Here is a tiny trained network, its code and every weight. The questions are about switching its units off for an input and a class, where a switched-off unit gives its printed mean instead of its output.

import numpy as np


def w(rows, s, z=0):
    codes = np.array(rows[::2]) - 128.0
    scale = np.full(codes.shape[1], s)
    scale[-1] = z or s
    return codes * scale


def f(y):
    return y / 2 * (1 + np.tanh(0.7978845608 * (y + 0.044715 * y**3)))


def log_softmax(a):
    a = a - a.max(-1, keepdims=True)
    return a - np.log(np.exp(a).sum(-1, keepdims=True))


def net(x, mask):
    res = np.array(x, float).reshape(1, 8) / 4 @ E
    y = f(res @ A[0][:, :-1].T + A[0][:, -1])
    res = res + np.where(mask, y, B[0][:, -1]) @ B[0][:, :-1]
    return log_softmax(res[-1] @ U[:, :-1].T + U[:, -1])


A, B = {}, {}
E = w([
[145,69,167,114,132,133,150,254,181,161,169,107],'x0',
[159,60,88,146,115,53,140,131,84,124,127,147],'x1',
[64,132,84,48,191,104,81,92,171,227,161,132],'x2',
[114,139,169,216,121,141,141,114,150,130,77,58],'x3',
[101,119,119,83,134,117,143,185,128,182,129,78],'x4',
[168,119,144,171,179,136,92,77,177,168,195,199],'x5',
[117,76,136,169,117,102,110,120,100,133,90,77],'x6',
[173,139,113,115,83,150,137,123,92,101,149,72],'x7',
],0.0069)
A[0] = w([
[127,161,122,78,176,144,100,40,198,185,179,222,172],'N0',
[139,134,110,69,114,125,131,90,98,73,122,156,132],'N1',
[198,126,115,155,133,106,164,182,140,114,167,214,204],'N2',
[124,88,112,170,137,87,119,113,139,219,129,68,192],'N3',
[110,208,177,113,120,197,168,204,177,87,114,130,130],'N4',
[62,104,120,167,143,81,126,69,94,135,71,177,65],'N5',
[142,142,94,82,120,122,126,95,99,85,122,151,114],'N6',
[156,120,150,251,119,146,101,47,120,60,121,147,253],'N7',
[138,125,126,169,106,111,143,146,136,101,112,112,109],'N8',
[151,152,104,99,118,125,152,84,89,91,130,144,118],'N9',
[102,223,126,173,134,156,159,53,180,121,105,99,133],'N10',
],0.014,0.0029)
B[0] = w([
[138,86,125,39,124,140,124,227,216,111,135,28,252],'N0',
[118,140,122,89,114,119,116,73,62,152,148,102,165],'N1',
[254,122,134,227,139,138,147,116,171,130,105,147,179],'N2',
[179,128,127,53,113,139,142,153,149,98,153,118,175],'N3',
[205,84,119,73,134,127,121,173,189,128,153,83,184],'N4',
[15,139,141,195,152,163,102,180,207,125,113,107,166],'N5',
[115,156,159,69,112,149,120,71,78,107,139,128,163],'N6',
[237,122,126,227,132,112,164,113,115,145,115,193,216],'N7',
[142,133,127,80,170,153,93,119,196,157,184,146,149],'N8',
[89,128,116,84,126,94,142,134,59,151,130,178,164],'N9',
[129,121,133,202,127,108,138,89,73,129,132,202,186],'N10',
],0.012,0.017)
U = w([
[139,165,106,62,84,86,120,36,50,118,143,137,96],'0',
[225,112,136,205,136,104,174,90,137,136,101,196,167],'1',
[141,88,117,36,138,153,92,201,220,98,140,2,206],'2',
[30,195,123,178,148,115,74,55,109,119,49,162,5],'3',
],0.0061,0.0026)

Each question gives the input, the list of numbers given to net, and the class t.
The units are the neurons (one row each of A and B). Each row of codes is followed by its name. A weight is (code - 128) times the scale printed after its matrix; where a second scale follows, it is the last column's (A, B and U).
mask holds one flag per neuron, in row order. A switched-off neuron (its flag False) gives its mean, the last column of its row in B, instead of its output. The means were averaged over made-up inputs and are rounded, as every weight is.
A unit's drop is (log p(t) with every unit on - log p(t) with that unit switched off) / (log p(t) with every unit on - log p(t) with every unit switched off).
The circuit of an input: a set's keep is (log p(t) with only the set's units on - log p(t) with every unit switched off) / (log p(t) with every unit on - log p(t) with every unit switched off). Starting from all 11 units, units are removed one at a time, each time the one whose removal leaves the highest keep (on an exact tie, the one counted first), for as long as the keep stays at least 0.8.
units of the circuit, in order: the units of the circuit, biggest drop first
unit that matters most: the unit with the biggest drop
k most important neurons: the k neurons with the biggest drops, biggest first
drop when u is switched off: that unit's drop, to one decimal
input [4,7,-2,-5,-2,3,-8,0], class 1: units of the circuit, in order => N2
input [-2,-6,-1,-7,-8,-1,-4,5], class 0: 2 most important neurons => N1, N9
input [-8,7,3,-1,5,-6,2,-7], class 3: units of the circuit, in order => N0, N5
input [-1,7,-3,-5,5,0,5,3], class 0: units of the circuit, in order => N0, N7
input [-8,-6,-7,-8,2,2,-7,3], class 0: 2 most important neurons => N1, N6
input [1,2,4,8,-4,-5,-1,-8], class 3: 2 most important neurons => N0, N5
input [8,5,-6,-4,-3,-6,-6,-3], class 1: 2 most important neurons => N0, N2
input [-3,-7,-7,3,0,-7,-6,-5], class 1: 2 most important neurons => N0, N10
input [-5,-8,-2,-4,-4,4,3,7], class 1: 2 most important neurons => N7, N10
input [-8,2,-4,5,1,-3,-6,7], class 1: 2 most important neurons => N7, N10
input [-6,4,-3,-6,-3,0,0,4], class 0: 3 most important neurons => N1, N6, N9
input [-6,6,-1,-7,-8,7,-4,-5], class 2: 3 most important neurons => N0, N5, N10
input [5,0,-5,4,0,4,-7,-4], class 1: 2 most important neurons => N0, N2
input [-5,7,-1,-7,-3,-3,1,-8], class 3: unit that matters most => N5
input [0,4,-7,-2,5,1,1,-7], class 1: drop when N0 is switched off => 0.6
input [-3,2,2,-4,-7,-5,3,0], class 0: drop when N1 is switched off => 0.3
input [-3,-4,-4,-7,5,2,3,1], class 0: drop when N7 is switched off => 0.1
input [3,6,-6,-4,-4,0,8,5], class 1: drop when N3 is switched off => 0.0
